Below is a small trained network, with its code and all its weights. Each question gives an input and a class and asks what happens when units are switched off, that is, made to give their printed mean instead of their output.

import numpy as np


def w(rows, s, z=0):
    codes = np.array(rows[::2]) - 128.0
    scale = np.full(codes.shape[1], s)
    scale[-1] = z or s
    return codes * scale


def f(y):
    return y / 2 * (1 + np.tanh(0.7978845608 * (y + 0.044715 * y**3)))


def log_softmax(a):
    a = a - a.max(-1, keepdims=True)
    return a - np.log(np.exp(a).sum(-1, keepdims=True))


def net(x, mask):
    res = np.array(x, float).reshape(1, 6) / 4 @ E
    y = f(res @ A[0][:, :-1].T + A[0][:, -1])
    res = res + np.where(mask, y, B[0][:, -1]) @ B[0][:, :-1]
    return log_softmax(res[-1] @ U[:, :-1].T + U[:, -1])


A, B = {}, {}
E = w([
[86,179,125,113,123],'x0',
[148,132,50,154,117],'x1',
[169,151,121,89,127],'x2',
[112,76,137,54,103],'x3',
[115,155,122,107,251],'x4',
[60,134,118,87,90],'x5',
],0.012)
A[0] = w([
[234,55,191,178,89,198],'neuron 1',
[109,128,88,122,109,55],'neuron 2',
[195,142,144,144,108,152],'neuron 3',
[108,123,31,142,14,173],'neuron 4',
[129,140,197,98,167,171],'neuron 5',
[96,147,107,149,47,75],'neuron 6',
[151,119,99,122,75,83],'neuron 7',
[110,129,81,139,65,213],'neuron 8',
[137,139,92,137,141,36],'neuron 9',
[100,130,90,143,77,198],'neuron 10',
[81,110,67,154,178,47],'neuron 11',
[141,135,132,127,140,61],'neuron 12',
[91,64,139,47,128,199],'neuron 13',
[152,99,95,110,117,144],'neuron 14',
[135,87,176,137,88,198],'neuron 15',
[158,130,102,130,131,53],'neuron 16',
[99,108,161,120,159,180],'neuron 17',
[128,148,121,120,110,94],'neuron 18',
[144,86,151,177,172,116],'neuron 19',
[88,95,158,149,148,58],'neuron 20',
[125,147,148,203,103,222],'neuron 21',
[150,164,176,114,166,11],'neuron 22',
[80,192,250,151,88,254],'neuron 23',
[72,134,85,200,142,174],'neuron 24',
],0.015,0.003)
B[0] = w([
[252,88,128,139,129,217],'neuron 1',
[125,126,135,132,123,143],'neuron 2',
[158,128,133,117,133,166],'neuron 3',
[18,68,114,112,126,247],'neuron 4',
[106,92,112,144,113,175],'neuron 5',
[74,161,124,135,129,194],'neuron 6',
[143,94,130,117,141,170],'neuron 7',
[68,104,122,122,131,196],'neuron 8',
[143,136,173,141,106,139],'neuron 9',
[86,120,100,141,134,184],'neuron 10',
[205,136,145,148,113,164],'neuron 11',
[118,142,144,130,108,129],'neuron 12',
[153,68,125,147,114,207],'neuron 13',
[150,109,156,139,117,153],'neuron 14',
[177,112,135,114,138,175],'neuron 15',
[145,137,160,134,107,139],'neuron 16',
[159,116,118,103,120,156],'neuron 17',
[108,125,158,137,130,135],'neuron 18',
[194,148,141,115,117,162],'neuron 19',
[174,144,119,143,108,138],'neuron 20',
[141,96,130,119,112,174],'neuron 21',
[72,136,127,129,108,157],'neuron 22',
[48,52,116,129,130,207],'neuron 23',
[186,100,136,116,128,173],'neuron 24',
],0.023,0.015)
U = w([
[217,188,140,184,139,41],'0',
[147,2,77,160,103,252],'1',
[24,115,58,141,117,40],'2',
],0.0073,0.0022)

Each question gives the input, the list of numbers given to net, and the class t.
The units are the neurons (one row each of A and B). Each row of codes is followed by its name. A weight is (code - 128) times the scale printed after its matrix; where a second scale follows, it is the last column's (A, B and U).
mask holds one flag per neuron, in row order. A switched-off neuron (its flag False) gives its mean, the last column of its row in B, instead of its output. The means were averaged over made-up inputs and are rounded, as every weight is.
A unit's drop is (log p(t) with every unit on - log p(t) with that unit switched off) / (log p(t) with every unit on - log p(t) with every unit switched off).
The circuit of an input: a set's keep is (log p(t) with only the set's units on - log p(t) with every unit switched off) / (log p(t) with every unit on - log p(t) with every unit switched off). Starting from the 12 units with the biggest drops (on a tie, the unit counted first), units are removed one at a time, each time the one whose removal leaves the highest keep (on an exact tie, the one counted first), for as long as the keep stays at least 0.8.
units of the circuit, in order: the units of the circuit, biggest drop first
most important unit: the unit with the biggest drop
top k neurons: the k neurons with the biggest drops, biggest first
drop of u: that unit's drop, to one decimal
input [-3,6,1,-5,-5,3], class 2: most important unit	neuron 4
input [2,0,6,4,-5,2], class 2: units of the circuit, in order	(neuron 4; neuron 1; neuron 6)
input [-1,1,5,-3,8,3], class 0: units of the circuit, in order	(neuron 4; neuron 23)
input [7,2,-2,-6,6,2], class 0: top 2 neurons	(neuron 4; neuron 11)
input [1,-3,5,-4,-1,2], class 2: units of the circuit, in order	(neuron 1; neuron 13)
input [6,8,2,-8,-5,-3], class 2: top 2 neurons	(neuron 4; neuron 6)
input [8,3,4,-1,7,0], class 0: units of the circuit, in order	(neuron 4; neuron 23)
input [-2,0,1,-2,8,7], class 0: top 4 neurons	(neuron 4; neuron 23; neuron 11; neuron 8)
input [8,-7,-7,-2,-4,4], class 2: top 2 neurons	(neuron 1; neuron 6)
input [-4,-1,-6,-6,2,-2], class 0: drop of neuron 4	0.2
input [-2,5,7,-8,5,-8], class 0: drop of neuron 10	0.0
input [2,5,-3,0,3,7], class 2: drop of neuron 7	0.1
